Here is a tiny trained network, its code and every weight. The questions are about switching its units off for an input and a target symbol, where a switched-off unit gives its printed mean instead of its output.

import numpy as np


def w(rows, s, z=0):
    codes = np.array(rows[::2]) - 128.0
    scale = np.full(codes.shape[1], s)
    scale[-1] = z or s
    return codes * scale


def f(y):
    return np.maximum(y, 0)


def softmax(a):
    e = np.exp(a - a.max(-1, keepdims=True))
    return e / e.sum(-1, keepdims=True)


def log_softmax(a):
    a = a - a.max(-1, keepdims=True)
    return a - np.log(np.exp(a).sum(-1, keepdims=True))


def net(x, mask):
    ids = ['εθξτφω'.index(c) for c in x.split()]
    T = len(ids)
    res = E[ids] + P[:T]
    u = 0
    for l in range(3):
        r = res
        for j in range(3):
            rows = slice(2 * j, 2 * j + 2)
            q, k, v = (r @ M[l][rows].T for M in (Q, K, V))
            z = softmax(np.where(np.tri(T) > 0, q @ k.T / 2**0.5, -1e9)) @ v
            o = O[l][rows]
            res = res + np.where(mask[u + j], z, o[:, -1]) @ o[:, :-1]
        u += 3
        y = f(res @ A[l][:, :-1].T + A[l][:, -1])
        res = res + np.where(mask[u : u + 8], y, B[l][:, -1]) @ B[l][:, :-1]
        u += 8
    return log_softmax(res[-1] @ U[:, :-1].T + U[:, -1])


Q, K, V, O, A, B = {}, {}, {}, {}, {}, {}
E = w([
[36,119,181,121,156,161,119,210],'ε',
[142,124,202,79,111,39,87,98],'θ',
[103,132,205,120,192,30,126,170],'ξ',
[10,96,101,171,105,39,124,178],'τ',
[179,98,103,150,57,59,51,193],'φ',
[249,55,219,192,125,209,54,106],'ω',
],0.012)
P = w([
[92,88,97,128,200,108,93,126],'0',
[160,132,192,168,97,40,140,111],'1',
[128,131,10,104,169,200,105,96],'2',
[143,99,211,136,19,142,71,210],'3',
[120,226,38,86,172,217,41,66],'4',
[136,72,199,147,53,138,99,52],'5',
],0.011)
Q[0] = w([
[99,193,162,69,150,112,49,145],'L0H1',
[89,134,114,159,132,66,178,176],'L0H1',
[139,113,130,143,113,120,166,132],'L0H2',
[129,155,130,132,181,113,73,155],'L0H2',
[174,165,51,8,195,150,222,145],'L0H3',
[119,25,123,136,163,98,82,173],'L0H3',
],0.014)
K[0] = w([
[113,178,34,123,114,152,108,89],'L0H1',
[111,126,139,23,154,90,92,158],'L0H1',
[129,100,154,80,156,135,117,128],'L0H2',
[124,175,75,181,113,123,129,132],'L0H2',
[129,10,172,143,76,96,157,162],'L0H3',
[161,50,56,178,171,94,85,68],'L0H3',
],0.013)
V[0] = w([
[141,26,69,64,143,81,192,141],'L0H1',
[166,100,107,127,174,66,157,212],'L0H1',
[162,142,94,156,174,133,140,194],'L0H2',
[89,68,89,72,75,181,115,131],'L0H2',
[173,85,235,90,114,184,76,64],'L0H3',
[99,184,210,107,254,184,217,201],'L0H3',
],0.0059)
O[0] = w([
[88,159,163,150,95,179,59,74,112],'L0H1',
[181,164,175,161,97,169,127,32,218],'L0H1',
[109,104,92,129,162,73,116,113,133],'L0H2',
[81,112,151,118,95,255,61,42,53],'L0H2',
[174,110,77,79,27,63,226,183,151],'L0H3',
[97,23,118,17,138,74,85,125,6],'L0H3',
],0.0064,0.0018)
A[0] = w([
[69,159,146,130,39,128,98,138,69],'L0N1',
[109,214,59,75,94,153,86,162,195],'L0N2',
[154,107,170,115,102,175,138,112,130],'L0N3',
[210,124,213,171,44,138,152,83,90],'L0N4',
[111,141,151,137,223,148,184,183,105],'L0N5',
[186,134,43,97,121,221,166,149,118],'L0N6',
[195,147,92,117,175,185,138,106,4],'L0N7',
[102,94,51,72,254,116,99,75,97],'L0N8',
],0.0076,0.0044)
B[0] = w([
[173,121,144,105,206,131,141,190,185],'L0N1',
[166,177,78,112,179,81,114,74,217],'L0N2',
[113,128,124,107,191,64,132,176,165],'L0N3',
[53,142,112,183,157,155,168,199,254],'L0N4',
[161,135,51,129,1,130,147,88,161],'L0N5',
[107,53,130,102,104,135,24,138,168],'L0N6',
[138,75,143,108,153,132,132,232,138],'L0N7',
[126,213,113,168,105,166,213,188,197],'L0N8',
],0.0077,0.0054)
Q[1] = w([
[62,111,173,194,204,57,34,170],'L1H1',
[80,70,141,87,118,187,119,4],'L1H1',
[104,249,95,89,229,140,127,169],'L1H2',
[123,157,87,108,136,170,116,138],'L1H2',
[157,2,247,193,143,162,109,126],'L1H3',
[211,219,115,115,145,131,162,112],'L1H3',
],0.0092)
K[1] = w([
[171,255,42,63,136,166,156,50],'L1H1',
[83,129,135,189,81,97,192,59],'L1H1',
[177,128,101,153,114,113,14,236],'L1H2',
[169,180,84,173,146,51,95,201],'L1H2',
[118,199,58,122,140,86,212,20],'L1H3',
[76,102,127,138,73,169,85,168],'L1H3',
],0.0085)
V[1] = w([
[126,78,102,67,207,212,113,120],'L1H1',
[53,91,1,176,111,131,94,156],'L1H1',
[85,113,144,141,175,86,165,97],'L1H2',
[186,150,143,112,101,113,48,154],'L1H2',
[94,176,155,32,84,131,139,98],'L1H3',
[83,220,120,100,67,100,98,132],'L1H3',
],0.0077)
O[1] = w([
[129,113,166,79,95,173,181,102,113],'L1H1',
[170,117,178,81,155,240,182,6,254],'L1H1',
[154,205,179,96,201,133,107,164,137],'L1H2',
[84,97,75,254,87,66,118,71,186],'L1H2',
[90,212,119,80,117,58,78,173,34],'L1H3',
[80,210,156,140,44,56,71,105,174],'L1H3',
],0.0067,0.0054)
A[1] = w([
[145,91,196,176,184,134,85,118,167],'L1N1',
[132,129,131,76,149,179,104,88,25],'L1N2',
[118,208,91,79,213,140,114,163,2],'L1N3',
[64,160,86,18,57,171,98,135,82],'L1N4',
[125,71,183,88,131,91,47,127,159],'L1N5',
[94,161,113,79,150,58,98,254,130],'L1N6',
[87,149,104,158,118,144,62,118,218],'L1N7',
[109,157,55,97,174,111,76,165,170],'L1N8',
],0.0084,0.0029)
B[1] = w([
[60,153,80,90,71,137,56,112,253],'L1N1',
[146,134,113,172,61,104,171,177,162],'L1N2',
[116,187,125,2,53,179,177,165,169],'L1N3',
[159,75,190,204,95,146,117,133,152],'L1N4',
[147,45,117,108,150,130,90,124,214],'L1N5',
[49,118,37,144,109,43,166,162,253],'L1N6',
[166,163,156,157,128,125,106,108,222],'L1N7',
[132,138,197,98,109,151,105,78,193],'L1N8',
],0.0091,0.0067)
Q[2] = w([
[138,122,69,120,144,86,172,136],'L2H1',
[124,112,87,216,135,141,140,95],'L2H1',
[129,187,122,157,47,163,108,67],'L2H2',
[158,109,129,93,139,106,123,182],'L2H2',
[82,244,127,165,93,70,94,160],'L2H3',
[156,55,130,106,172,101,198,159],'L2H3',
],0.011)
K[2] = w([
[150,146,103,106,152,86,189,127],'L2H1',
[145,213,152,165,113,130,111,165],'L2H1',
[165,171,45,154,109,178,127,30],'L2H2',
[78,67,163,164,140,138,96,176],'L2H2',
[173,175,48,91,194,63,158,2],'L2H3',
[71,68,206,85,71,131,163,161],'L2H3',
],0.0086)
V[2] = w([
[87,120,21,169,157,140,180,82],'L2H1',
[34,111,102,128,217,185,83,135],'L2H1',
[9,166,114,130,246,185,199,147],'L2H2',
[185,67,169,170,114,151,3,185],'L2H2',
[177,189,29,75,112,131,156,9],'L2H3',
[109,143,158,88,213,33,223,57],'L2H3',
],0.0044)
O[2] = w([
[123,185,202,83,160,163,127,154,138],'L2H1',
[204,198,67,124,83,54,95,107,149],'L2H1',
[253,178,182,75,83,80,142,176,53],'L2H2',
[72,137,126,143,160,68,177,94,148],'L2H2',
[77,193,121,202,172,83,132,135,253],'L2H3',
[171,133,65,142,37,187,66,191,36],'L2H3',
],0.0049,0.0035)
A[2] = w([
[141,104,119,90,153,169,24,27,118],'L2N1',
[142,63,130,84,174,64,15,179,53],'L2N2',
[168,220,196,71,125,198,49,116,25],'L2N3',
[170,100,255,137,107,146,224,234,56],'L2N4',
[112,196,115,173,79,104,134,143,3],'L2N5',
[145,96,195,29,62,135,84,139,118],'L2N6',
[129,77,66,35,94,130,179,191,44],'L2N7',
[152,115,13,94,180,192,183,104,85],'L2N8',
],0.0078,0.006)
B[2] = w([
[114,151,194,144,136,107,250,232,254],'L2N1',
[183,137,131,105,102,191,116,50,241],'L2N2',
[166,54,247,119,2,96,133,100,184],'L2N3',
[89,95,23,178,32,123,142,48,181],'L2N4',
[141,92,169,81,201,132,145,184,212],'L2N5',
[181,128,17,167,222,141,158,185,211],'L2N6',
[87,158,166,228,148,116,142,82,197],'L2N7',
[136,110,180,48,170,66,83,179,184],'L2N8',
],0.007,0.0073)
U = w([
[87,89,128,169,68,139,155,96,2],'ε',
[77,102,102,122,93,130,3,86,212],'θ',
[67,150,131,146,109,110,131,202,75],'ξ',
[117,116,227,147,71,124,95,129,91],'τ',
[89,160,159,235,181,155,87,77,149],'φ',
[117,52,165,115,181,146,117,134,232],'ω',
],0.006,0.0041)

Each question gives the input, a string of symbols that net reads in full, and the target symbol t.
The units are the heads (2 rows each of Q, K, V and O) and the neurons (one row each of A and B). Each row of codes is followed by its name. A weight is (code - 128) times the scale printed after its matrix; where a second scale follows, it is the last column's (O, A, B and U).
mask holds one flag per unit, layer by layer, with each layer's heads first. A switched-off unit (its flag False) gives its mean, the last column of its rows in O or B, instead of its output. The means were averaged over made-up inputs and are rounded, as every weight is.
A unit's drop is (log p(t) with every unit on - log p(t) with that unit switched off) / (log p(t) with every unit on - log p(t) with every unit switched off).
The circuit of an input: a set's keep is (log p(t) with only the set's units on - log p(t) with every unit switched off) / (log p(t) with every unit on - log p(t) with every unit switched off). Starting from the 12 units with the biggest drops (on a tie, the unit counted first), units are removed one at a time, each time the one whose removal leaves the highest keep (on an exact tie, the one counted first), for as long as the keep stays at least 0.8.
units of the circuit, in order: the units of the circuit, biggest drop first
most important unit: the unit with the biggest drop
k most important neurons: the k neurons with the biggest drops, biggest first
k most important neurons of layer l: the k neurons of layer l with the biggest drops, biggest first
which heads matter: for each layer, one digit per head in row order, 1 if its drop is at least 0.15 and else 0, layers parted by /
input ω φ θ, target ω: most important neuron of layer 2 : (L2N8)
input ε τ τ θ τ ε, target τ: units of the circuit, in order : (L2N3, L0H3, L2H2, L1H1)
input θ θ ω τ, target ε: 3 most important neurons : (L2N4, L1N1, L0N6)
input ω ε ε τ, target ω: which heads matter : 001 / 100 / 000
input φ θ ε, target φ: 2 most important neurons : (L1N1, L1N7)
input τ θ ξ ε τ ε, target τ: 2 most important neurons : (L2N3, L1N6)
input τ ξ ε ξ, target ω: units of the circuit, in order : (L1H1, L0H3, L1N5, L2N6)
input ε ξ τ τ τ ω, target τ: 2 most important neurons : (L2N3, L1N1)
input ε τ ξ ξ ξ, target ξ: 4 most important neurons : (L0N8, L1N6, L0N5, L1N3)
input ξ ε ξ ε θ, target ξ: 3 most important neurons of layer 0 : (L0N8, L0N6, L0N5)
input τ ξ τ, target τ: which heads matter : 000 / 010 / 010
input ξ ε ξ ε, target θ: which heads matter : 001 / 000 / 000
input ε ω φ, target ω: which heads matter : 000 / 001 / 000
input ω φ θ θ, target ξ: most important neuron : (L0N4)
input τ ω ω ξ ξ, target ω: 3 most important neurons : (L0N6, L2N8, L0N2)
input ξ τ ξ ω ξ ω, target θ: which heads matter : 001 / 101 / 000
input ξ φ ε ω φ ω, target φ: which heads matter : 001 / 000 / 001
input ξ ξ ε, target ξ: 4 most important neurons : (L1N6, L0N8, L0N5, L0N4)
input ξ ξ φ ω, target φ: 2 most important neurons : (L0N4, L1N6)
input φ τ θ φ, target ξ: most important unit : L0N4
input ξ ξ ξ ω θ ε, target ξ: 2 most important neurons : (L1N6, L0N2)
input φ τ φ ε, target φ: which heads matter : 001 / 000 / 000
input ξ τ ξ, target τ: 2 most important neurons : (L2N3, L1N3)
input ε ε ε, target ε: which heads matter : 011 / 010 / 011
input τ ξ θ ω ε, target ω: 2 most important neurons : (L0N4, L2N8)
input φ φ ξ ξ, target θ: which heads matter : 001 / 100 / 000
input ξ ε ξ θ, target θ: most important unit : L0H3
